Below is a small trained network, with its code and all its weights. Each question gives an input and a class and asks what happens when units are switched off, that is, made to give their printed mean instead of their output.

import numpy as np


def w(rows, s, z=0):
    codes = np.array(rows[::2]) - 128.0
    scale = np.full(codes.shape[1], s)
    scale[-1] = z or s
    return codes * scale


def f(y):
    return np.maximum(y, 0)


def log_softmax(a):
    a = a - a.max(-1, keepdims=True)
    return a - np.log(np.exp(a).sum(-1, keepdims=True))


def net(x, mask):
    res = np.array(x, float).reshape(1, 3) / 4 @ E
    y = f(res @ A[0][:, :-1].T + A[0][:, -1])
    res = res + np.where(mask, y, B[0][:, -1]) @ B[0][:, :-1]
    return log_softmax(res[-1] @ U[:, :-1].T + U[:, -1])


A, B = {}, {}
E = w([
[150,89,202,185,169,42,200,159,172,112,2,5],'x0',
[174,226,52,198,37,148,210,26,167,38,135,104],'x1',
[44,176,123,241,100,172,218,165,83,244,102,117],'x2',
],0.0072)
A[0] = w([
[150,183,104,228,62,122,216,85,155,107,94,71,163],'N0',
[75,153,98,141,110,201,122,112,93,209,176,181,147],'N1',
[90,65,223,190,192,64,180,170,123,144,48,37,186],'N2',
[148,208,82,187,55,168,191,63,150,118,136,119,89],'N3',
[66,159,88,123,94,200,137,136,68,182,179,180,110],'N4',
[79,190,81,163,82,201,153,108,120,139,170,152,251],'N5',
[191,148,93,88,106,123,113,25,184,19,151,132,157],'N6',
[142,69,144,2,179,115,9,154,138,109,158,165,241],'N7',
],0.0071,0.0025)
B[0] = w([
[84,69,79,202,204,153,179,237,182,158,105,113,235],'N0',
[48,183,167,137,102,213,72,117,47,142,101,233,198],'N1',
[151,207,204,139,148,52,117,200,227,218,68,65,241],'N2',
[97,35,59,197,198,218,204,207,129,109,165,166,220],'N3',
[107,165,160,111,59,168,65,158,40,137,116,201,197],'N4',
[66,124,114,187,67,189,141,145,58,99,75,164,209],'N5',
[215,184,99,123,43,92,167,48,63,37,144,57,227],'N6',
[149,65,160,2,170,112,48,67,156,145,193,172,249],'N7',
],0.0071,0.012)
U = w([
[190,152,135,56,65,57,98,7,112,72,170,104,208],'0',
[170,145,78,173,90,130,170,92,109,69,155,81,8],'1',
[57,156,127,165,60,200,106,139,60,138,125,194,138],'2',
[139,208,189,165,162,38,140,186,202,209,64,61,185],'3',
[97,16,62,206,177,159,196,172,157,125,124,115,78],'4',
[116,2,154,61,249,132,59,125,153,178,196,173,140],'5',
],0.0074,0.0018)

Each question gives the input, the list of numbers given to net, and the class t.
The units are the neurons (one row each of A and B). Each row of codes is followed by its name. A weight is (code - 128) times the scale printed after its matrix; where a second scale follows, it is the last column's (A, B and U).
mask holds one flag per neuron, in row order. A switched-off neuron (its flag False) gives its mean, the last column of its row in B, instead of its output. The means were averaged over made-up inputs and are rounded, as every weight is.
A unit's drop is (log p(t) with every unit on - log p(t) with that unit switched off) / (log p(t) with every unit on - log p(t) with every unit switched off).
The circuit of an input: a set's keep is (log p(t) with only the set's units on - log p(t) with every unit switched off) / (log p(t) with every unit on - log p(t) with every unit switched off). Starting from all 8 units, units are removed one at a time, each time the one whose removal leaves the highest keep (on an exact tie, the one counted first), for as long as the keep stays at least 0.8.
units of the circuit, in order: the units of the circuit, biggest drop first
most important unit: the unit with the biggest drop
k most important neurons: the k neurons with the biggest drops, biggest first
drop when u is switched off: that unit's drop, to one decimal
input [1,-7,3], class 3: 2 most important neurons -> N2, N3
input [-1,8,-7], class 1: 4 most important neurons -> N6, N3, N7, N0
input [7,7,5], class 4: most important unit -> N3
input [-5,-1,-2], class 0: 3 most important neurons -> N0, N3, N7
input [-3,-3,-7], class 0: units of the circuit, in order -> N0, N3
input [-1,4,2], class 4: units of the circuit, in order -> N3, N0
input [1,8,0], class 4: 2 most important neurons -> N0, N3
input [0,-6,3], class 3: 3 most important neurons -> N2, N3, N7
input [0,1,-1], class 1: units of the circuit, in order -> N7, N1, N0
input [-1,7,4], class 4: 2 most important neurons -> N0, N3
input [1,4,6], class 4: 2 most important neurons -> N0, N3
input [0,6,8], class 4: 2 most important neurons -> N0, N3
input [-5,-1,-4], class 0: 3 most important neurons -> N0, N3, N6
input [-2,7,0], class 4: units of the circuit, in order -> N3
input [1,-2,7], class 3: drop when N3 is switched off -> 0.3
input [1,2,0], class 4: drop when N2 is switched off -> 0.8
input [1,-2,-5], class 0: drop when N0 is switched off -> 0.7
input [0,7,4], class 4: drop when N5 is switched off -> 0.0
